Table B holds the same points as the rows below and some others, measured another way and shuffled. Each row below is followed by which row of B it is.
B:
1: [-88,-91,89,52,76,156,-68,82,-141,-77,4,90,144,-80,198,-111,-177,-8,173,-81,82,-31,-103,-65,-39,-171,73,75,124,218,16,148,37,-109,-80,53,137]
2: [-3,-21,-151,294,101,-24,-207,-253,31,35,140,-50,-151,-225,-161,116,252,11,36,49,106,85,-58,88,-265,222,-126,-81,-135,138,-341,0,68,-142,-254,18,-80]
3: [-27,-54,46,30,-12,-68,-12,-8,2,-128,-41,-2,141,-207,70,-33,-66,-30,46,0,10,-31,-47,21,12,66,88,43,-14,205,-93,56,38,-102,-117,107,-22]
4: [-61,-18,-7,81,41,-7,-7,-120,19,-63,8,2,83,-163,18,-5,46,-13,8,-32,98,22,0,-65,-89,48,11,13,3,160,-128,59,19,-152,-77,27,-5]
5: [-84,63,75,-269,-36,-215,258,35,248,-198,-243,78,350,39,95,18,91,-52,-319,-33,-150,28,145,-140,373,3,40,-12,54,-10,386,-103,-5,-1,253,-70,-184]
6: [110,49,-26,-136,-109,61,53,153,43,-230,-156,105,89,-14,242,-258,-71,-80,-33,19,-68,52,27,14,124,-13,98,-12,85,145,23,-13,-20,12,66,23,-97]
7: [-123,-20,-143,252,201,-77,-76,-249,22,63,190,-57,-126,-147,-160,149,240,70,-69,-41,79,-19,-31,-11,-116,136,-142,-89,-94,40,-119,7,63,-157,-149,-77,15]
8: [52,112,-222,-53,-2,-72,317,73,-46,-219,83,-59,-192,-70,216,-394,-132,43,-194,-107,-64,-217,65,-50,221,62,130,-65,73,33,-34,24,-112,-105,86,-63,122]
9: [-33,20,-184,186,150,81,-99,-115,-9,14,139,40,-170,-3,-18,-13,200,38,-47,-34,44,48,-26,-5,-88,30,-143,-115,1,24,-53,-6,44,-73,-61,-112,6]
10: [61,4,-44,-8,-26,87,-45,90,-14,-146,-58,89,33,-39,170,-173,-35,-42,35,4,-26,41,-30,36,26,-15,37,-22,60,146,-25,18,18,-16,-25,21,-37]
11: [13,-25,53,-28,-65,-10,27,41,1,-170,-94,32,164,-171,150,-127,-108,-51,41,-3,15,-5,-20,-6,20,25,121,52,37,223,-92,62,5,-93,-63,105,-26]
12: [113,-6,-90,239,-101,-181,-200,-340,171,-60,-17,-123,-21,-453,-228,153,286,-90,41,178,120,176,2,168,-358,455,-21,-36,-253,271,-623,-39,52,-174,-346,185,-294]
13: [47,6,-43,-1,-63,-160,47,-9,68,-179,-55,-37,53,-207,56,-80,-2,-27,-58,37,-73,-40,0,80,82,182,86,-18,-65,152,-115,-18,10,-62,-88,86,-102]
14: [-101,-44,-208,296,339,442,-302,15,-232,141,286,187,-296,249,103,-74,139,97,143,-121,114,70,-155,-51,-183,-286,-270,-137,163,-25,126,83,93,-24,-47,-241,227]
15: [149,111,-143,-83,-84,-35,-70,9,244,-154,-180,126,25,68,31,-36,304,-95,-202,130,-151,232,87,96,99,151,-104,-156,-39,-2,65,-189,33,108,87,-79,-344]
16: [-6,1,-45,-12,36,58,21,79,-25,-128,-19,76,33,-3,162,-151,-40,-4,-23,-47,-27,-17,-23,-24,90,-57,18,-32,81,96,81,26,11,-38,23,-27,26]
17: [7,-15,-82,84,52,42,-92,18,-24,-76,41,53,-43,-52,70,-72,46,5,21,1,-27,14,-59,53,1,26,-27,-54,6,97,-25,6,45,-37,-78,-12,-13]
18: [-12,2,-59,46,39,120,29,22,-84,-105,37,42,-20,-76,171,-201,-86,-6,44,-67,81,-28,-21,-63,-41,-58,50,6,93,158,-85,92,-21,-119,-32,0,95]
19: [29,8,-22,-12,-30,26,8,32,22,-144,-70,52,77,-92,134,-129,-14,-43,-4,2,1,36,1,-4,21,22,50,-4,35,154,-53,20,2,-58,-21,32,-51]
20: [-368,-181,283,-8,237,6,17,17,-70,15,-22,108,444,-15,93,200,-137,57,64,-182,56,-92,-100,-234,146,-307,6,132,145,127,438,153,117,-140,36,-20,201]
21: [10,-2,-27,23,9,68,-30,5,1,-106,-34,61,53,-71,113,-109,11,-28,15,-9,35,48,-13,-25,-25,-6,18,-10,47,149,-55,34,13,-71,-34,10,-25]
22: [-134,-130,160,60,89,115,-177,3,-36,-21,-58,118,272,-72,77,101,-19,-26,159,-29,75,80,-101,-53,-70,-139,-13,68,66,203,83,90,106,-81,-92,53,13]
23: [14,-19,36,-26,-44,64,56,84,-67,-175,-58,39,110,-141,210,-215,-178,-43,80,-43,45,-41,-24,-37,10,-40,140,61,88,225,-95,101,-17,-106,-43,90,52]
24: [-68,-22,-132,191,149,-51,-98,-134,15,7,130,-7,-103,-99,-78,74,183,43,-49,-13,7,-3,-51,41,-46,106,-113,-95,-65,45,-60,-15,66,-83,-126,-52,-16]
25: [-139,-22,187,-250,-5,-145,132,93,198,-167,-270,136,469,45,118,93,33,-62,-187,-31,-137,59,61,-125,330,-93,32,36,74,46,449,-58,58,17,199,-25,-157]
26: [-88,-7,-5,-10,107,125,-23,33,13,-49,-29,141,106,100,123,-35,73,-5,-43,-70,13,68,-8,-105,62,-152,-72,-32,116,40,217,16,44,-30,86,-102,6]
27: [-61,-49,-166,342,197,29,-316,-250,15,115,191,2,-176,-113,-202,219,342,43,44,46,75,116,-105,101,-255,153,-233,-129,-125,61,-187,-20,127,-91,-247,-55,-72]
28: [97,18,46,-85,-152,-189,-110,-63,293,-165,-272,62,268,-155,-58,139,253,-132,-109,176,-112,237,54,120,33,251,-15,-40,-129,146,-58,-149,73,34,-43,100,-416]
29: [-123,-26,-70,193,155,82,-11,-178,-73,23,150,-21,-54,-141,3,-18,45,39,33,-104,186,-31,-28,-124,-171,-18,-42,2,37,135,-158,116,6,-214,-99,-37,133]
30: [-10,-25,-61,100,46,-21,-55,-52,-5,-77,41,-2,-9,-143,29,-37,36,-2,15,-4,11,-2,-44,38,-37,77,-1,-30,-28,137,-108,29,38,-90,-120,28,-14]
31: [32,-8,12,-18,-44,31,-26,15,36,-139,-99,62,127,-108,122,-94,-8,-57,22,18,15,66,-1,-2,-12,26,54,11,31,181,-75,25,14,-61,-39,58,-81]
32: [61,6,-1,-70,-78,-31,39,97,28,-204,-106,42,109,-116,173,-172,-80,-54,-15,16,-57,0,-4,32,95,47,111,9,32,169,-34,14,-4,-35,-20,70,-66]
33: [47,72,-88,-46,-37,-56,59,-35,145,-139,-95,48,55,-40,55,-72,149,-52,-157,25,-42,88,72,-15,74,102,-16,-68,-1,59,2,-68,-5,-23,57,-42,-160]
34: [-15,-7,-126,118,100,-16,-65,-31,-13,-55,83,18,-85,-63,19,-33,88,30,-31,-13,-36,-17,-53,54,14,69,-54,-81,-22,63,-20,-4,46,-53,-85,-33,-5]
35: [98,121,-75,-216,-109,-116,110,61,274,-213,-243,116,155,75,98,-80,203,-93,-286,74,-176,154,136,1,253,101,-22,-107,11,-15,209,-177,-4,86,201,-81,-310]
36: [106,5,-256,300,113,242,-336,-81,-85,28,172,68,-327,-18,-8,-82,223,1,130,62,70,148,-109,151,-284,73,-177,-150,-30,99,-283,-2,66,-25,-214,-60,-39]
37: [109,29,-21,-102,-97,77,-3,163,28,-216,-149,115,95,-17,234,-232,-67,-80,7,33,-69,74,1,45,91,-18,84,-13,76,159,13,-9,-1,30,34,37,-97]
38: [50,3,45,-102,-107,-118,45,63,109,-208,-168,38,203,-145,115,-76,-23,-76,-55,46,-92,33,18,40,128,101,106,16,-10,165,1,-28,15,-19,-12,93,-157]
39: [37,13,-30,21,-25,83,-20,-14,10,-122,-55,52,54,-101,124,-134,2,-51,27,-2,58,65,4,-30,-63,15,38,1,50,172,-123,39,-1,-85,-40,29,-42]
40: [-95,79,-298,193,172,-171,301,-219,-78,-54,320,-205,-353,-222,-26,-184,10,140,-214,-167,78,-300,51,-106,39,180,25,-86,-36,-1,-212,74,-91,-272,-64,-100,236]
41: [29,38,-221,139,116,2,-110,-54,50,-31,103,44,-197,23,-21,-20,236,33,-109,23,-75,50,-30,91,17,108,-147,-158,-47,-24,3,-82,55,10,-54,-114,-83]
42: [62,89,-205,67,-2,92,205,-5,-131,-166,132,-58,-237,-142,214,-415,-159,21,-27,-106,103,-152,36,-81,-30,31,130,-18,92,146,-270,113,-122,-177,-22,-19,179]
43: [-34,83,-24,-223,-44,-470,182,-47,409,-188,-238,20,270,-11,-113,213,336,-35,-469,88,-328,58,143,46,458,264,-61,-139,-143,-117,394,-266,60,90,184,-82,-401]
44: [-48,99,-286,133,158,-27,193,-136,-32,-48,222,-69,-299,-39,29,-183,108,94,-213,-124,45,-142,63,-104,50,73,-60,-124,23,-48,-60,9,-66,-157,32,-162,135]
45: [-270,-80,78,104,220,-25,18,-168,13,50,61,27,199,-87,-46,195,90,52,-40,-124,118,-27,-16,-193,-13,-93,-76,28,42,75,151,82,70,-185,-21,-61,94]
46: [-16,-1,17,-80,-15,-25,113,105,-11,-183,-75,47,132,-75,197,-178,-135,-19,-38,-55,-46,-66,-5,-41,158,-42,115,23,74,136,85,43,-8,-56,36,31,27]
47: [38,-17,30,-60,-57,17,12,102,5,-185,-110,68,142,-87,182,-155,-93,-51,27,7,-35,13,-19,10,75,-6,98,22,52,184,-8,28,11,-39,-17,65,-47]
48: [-99,28,-171,114,201,92,21,-60,-37,3,148,57,-138,84,48,-63,129,65,-106,-106,30,-26,-1,-103,37,-76,-125,-103,79,-35,119,13,16,-80,52,-176,95]
49: [-29,-74,26,141,28,-54,-141,-103,13,-59,2,-9,95,-238,-30,73,50,-26,101,35,47,39,-77,63,-123,122,12,21,-72,217,-190,49,73,-116,-208,110,-65]
50: [-2,7,-56,48,-11,-71,95,-25,-28,-149,26,-50,-4,-208,101,-157,-88,-2,-14,-37,26,-95,-9,-9,21,89,108,13,-2,175,-160,67,-24,-140,-88,64,41]
51: [-76,35,-191,155,196,-15,-134,-149,114,54,105,69,-123,87,-127,160,382,44,-179,5,-49,112,-2,11,9,74,-259,-181,-53,-98,139,-111,88,-8,2,-190,-117]
52: [-60,-8,-22,82,57,7,-23,-119,34,-50,2,21,66,-127,18,9,82,-19,-11,-27,89,46,1,-63,-82,36,-21,-7,5,139,-92,41,25,-128,-63,-3,-26]
53: [-8,-20,23,10,-8,47,-8,10,-5,-121,-54,48,109,-111,126,-97,-40,-41,40,-18,41,27,-18,-30,-20,-12,55,21,48,188,-65,55,12,-88,-50,52,-10]
54: [-269,-181,63,352,283,-16,-264,-261,-81,154,204,-27,79,-229,-195,341,140,76,161,-59,167,-13,-171,-26,-236,13,-144,23,-81,165,-94,120,161,-207,-302,32,104]
55: [-128,20,-135,69,141,-90,308,-21,-154,-125,209,-116,-145,-157,149,-255,-203,115,-106,-202,44,-332,-4,-134,155,-9,125,5,72,71,-23,144,-75,-224,-5,-43,302]
56: [27,59,-241,166,115,79,-100,-116,28,-2,119,43,-220,22,-21,-48,259,20,-88,6,26,87,5,26,-87,83,-160,-153,-18,-10,-85,-52,26,-45,-46,-135,-61]
57: [-46,-7,-2,57,16,-31,20,-121,46,-78,-26,-4,101,-183,17,-10,55,-28,-18,-17,87,29,19,-66,-71,71,23,17,-9,164,-132,43,11,-150,-68,35,-38]
58: [50,0,-14,-7,-31,148,-52,68,-25,-139,-72,101,72,-47,191,-179,-50,-57,69,-3,40,76,-18,-19,-36,-56,43,8,86,178,-66,48,4,-46,-21,27,-27]
59: [-96,75,-111,-66,119,-42,163,-16,109,-79,-5,73,32,123,68,-41,159,28,-276,-86,-73,-11,88,-140,230,-49,-86,-104,78,-91,303,-67,-5,-28,196,-187,-24]
60: [-64,-63,25,180,35,-42,-102,-235,33,-20,24,-54,89,-313,-87,109,94,-28,82,14,170,57,-29,-26,-246,151,2,39,-81,246,-326,75,45,-210,-223,115,-50]
61: [116,28,-121,8,-7,-58,-250,22,218,-84,-125,143,14,79,-54,118,369,-63,-127,169,-216,243,-24,211,91,161,-184,-184,-102,-22,133,-213,122,160,-21,-65,-366]
62: [-23,-89,-16,233,131,358,-356,-31,-133,55,76,159,-21,1,80,-11,74,-25,266,-5,175,180,-140,2,-311,-151,-126,-8,83,199,-139,109,96,-73,-174,-8,46]
63: [28,-10,31,-62,-65,-66,30,71,52,-187,-121,44,160,-127,138,-104,-55,-52,-20,17,-60,7,-5,29,102,52,98,18,14,165,-1,6,16,-39,-27,75,-84]
64: [22,59,-136,41,27,-110,-70,-130,214,-57,-55,44,-1,-24,-97,115,350,-32,-197,81,-77,162,66,51,33,188,-149,-141,-91,-11,21,-144,56,7,6,-81,-256]
65: [66,-76,42,109,-33,76,-333,-17,55,-61,-104,110,137,-136,2,91,136,-94,167,134,11,219,-103,151,-179,87,-52,-11,-61,234,-161,-14,124,6,-204,114,-206]
66: [-124,2,-74,67,177,-2,-116,-120,145,41,3,112,68,109,-87,208,348,18,-162,-9,-33,147,10,-53,47,-13,-231,-123,-8,-65,248,-96,103,-3,63,-169,-136]
67: [-119,25,-143,157,174,-35,45,-201,32,18,145,-35,-95,-78,-70,44,191,56,-134,-79,79,-21,25,-100,-48,62,-111,-79,-13,10,-33,11,18,-159,-27,-115,42]
68: [-189,-2,-39,-6,250,18,-147,-42,198,79,-43,217,161,301,-74,301,431,29,-232,-18,-130,198,7,-76,196,-138,-325,-162,45,-185,581,-158,150,101,186,-277,-172]
69: [94,24,-248,230,125,178,-389,-87,68,53,79,141,-238,115,-80,80,430,-12,2,116,-37,272,-69,174,-182,87,-294,-216,-61,-17,-66,-131,121,84,-112,-135,-213]
70: [96,31,-61,-90,-64,49,12,171,14,-205,-97,105,31,16,216,-232,-50,-50,-37,22,-114,27,-8,61,148,-8,61,-44,68,109,64,-26,0,42,37,3,-74]
71: [-77,-66,-116,337,194,226,-219,-183,-168,87,234,6,-186,-143,-23,-11,79,48,192,-67,234,26,-114,-34,-347,-26,-110,-27,18,178,-302,143,52,-198,-236,-22,155]
72: [-58,-12,-5,-9,-6,-85,270,32,-124,-199,60,-95,31,-264,203,-287,-309,29,3,-141,60,-264,-3,-100,105,18,242,87,70,217,-142,159,-79,-214,-53,96,218]

[-68,-42,54,89,124,-86,-72,102,-18,-98,100,-40,-17,-43,75,75,-78,180,100,-72,48,55,56,2,-88,75,-88,4,-83]
24
[145,-228,-25,89,194,-235,-54,3,1,31,23,108,21,-80,-8,144,-88,-20,20,-134,137,11,-44,-174,-110,137,-20,49,-114]
26
[438,225,199,0,243,-62,13,-50,-324,-281,59,-274,-283,373,203,127,-138,107,289,-351,91,-4,15,-65,-130,310,108,-122,-66]
43
[-45,8,120,91,104,-116,49,110,7,-103,167,-36,-9,-4,150,94,-43,206,143,4,19,62,24,48,-112,26,-87,-4,-11]
4
[-84,-84,-10,76,107,-68,-115,72,9,-57,35,28,31,-77,5,31,-110,82,-8,-56,69,32,45,-21,-13,42,-93,15,-92]
17
[77,255,81,89,195,153,-66,179,-257,-170,106,-348,-314,138,338,6,-223,366,38,-195,17,-380,345,220,-23,95,-137,-150,12]
28
[-1,-234,10,126,138,-269,59,76,126,81,128,171,92,-184,77,156,-12,78,19,69,80,-1,-26,-61,-124,8,-102,78,-22]
1
[-180,-81,-225,105,176,164,-411,157,-123,-4,-118,-104,-98,-166,-27,-113,-315,145,-298,-242,116,-333,340,50,131,59,-195,-45,-182]
69
[45,142,45,40,150,75,-128,55,-179,-167,15,-154,-138,134,106,-47,-218,120,-16,-206,71,-120,119,50,47,85,-55,-92,-73]
64
[-138,-61,-17,97,12,-18,5,62,147,75,15,173,102,-176,75,-19,-69,-18,-186,272,16,-157,128,145,112,-169,-193,21,97]
71
[-132,-121,35,64,59,-141,-67,36,88,-75,59,115,132,-87,-50,45,-40,26,56,27,62,231,-74,-66,-35,14,-63,51,-97]
18
[-117,595,168,43,-55,447,55,147,-126,-192,48,-282,-231,174,435,-219,-187,243,-162,317,-142,-528,512,613,287,-264,-271,-217,316]
12
[-81,-108,234,-8,-35,-323,98,-111,186,-206,108,251,307,57,-169,109,141,-143,338,120,36,764,-435,-213,-114,39,88,104,-94]
55
[79,97,34,24,13,64,-8,-61,24,-27,-81,106,24,25,62,-58,-104,-169,-157,199,30,-150,120,133,174,-91,-102,-38,108]
39
[34,41,91,55,103,-59,-2,36,-31,-101,67,-14,-25,46,104,45,-87,73,58,-4,44,-2,40,37,-20,33,-67,-27,-7]
63
[80,-88,15,37,76,-107,-51,-61,39,-25,-46,147,80,-24,-45,27,-82,-152,-47,35,89,66,-44,-67,48,28,-36,24,-37]
16
[45,99,109,58,117,-27,-8,55,-79,-140,90,-86,-74,85,143,38,-104,129,88,-65,41,-19,61,54,-30,57,-57,-55,-16]
38
[7,74,249,-14,-84,-164,200,-139,184,-148,66,244,234,104,-12,29,101,-214,162,327,-13,427,-262,8,41,-110,10,42,108]
72
[13,65,-47,-6,14,124,-176,-92,-14,-64,-178,95,45,23,-75,-132,-169,-231,-222,73,68,-79,114,64,242,-42,-87,-39,2]
56
[204,-96,0,-2,39,-110,-33,-189,70,14,-150,268,133,11,-110,5,-66,-381,-129,116,111,72,-88,-103,135,6,4,32,4]
48
[-85,-17,45,68,93,-68,-44,54,18,-65,71,57,49,-9,33,-22,-129,56,-36,-40,68,42,-41,-8,28,-22,-71,-5,-55]
21
[-342,22,122,-30,-110,-42,-108,-72,161,-237,-5,203,320,35,-254,-133,-10,-164,81,114,17,645,-287,-79,129,-92,-5,56,-123]
42
[-77,-46,82,63,53,-118,16,30,75,-67,79,97,95,-41,29,44,-28,32,52,80,36,134,-44,5,-22,-22,-76,25,-17]
23
[-214,-308,-175,198,198,-123,-180,254,69,143,98,48,8,-362,76,104,-140,286,-150,-60,90,-264,231,15,-102,12,-239,60,-121]
62
[57,226,138,4,5,89,35,-41,-31,-147,-6,-4,-16,143,116,-71,-94,-68,-16,154,-4,-41,77,163,140,-67,-69,-72,105]
13
[176,185,138,25,14,22,137,-58,14,-47,-7,69,-18,99,188,-10,-61,-121,-64,251,-1,-172,95,182,127,-104,-89,-55,186]
57
[42,65,99,57,54,-43,65,14,24,-57,52,51,13,28,131,27,-62,8,3,129,17,-48,47,101,33,-46,-89,-20,71]
11
[-153,-22,-79,180,213,55,-139,306,-103,8,147,-200,-187,-167,266,45,-210,456,-96,-130,37,-450,384,187,-70,20,-247,-54,-42]
65
[-113,-103,-18,85,113,-73,-125,86,18,-41,45,38,36,-99,-4,32,-111,100,-16,-54,72,37,49,-23,-21,35,-103,18,-102]
58
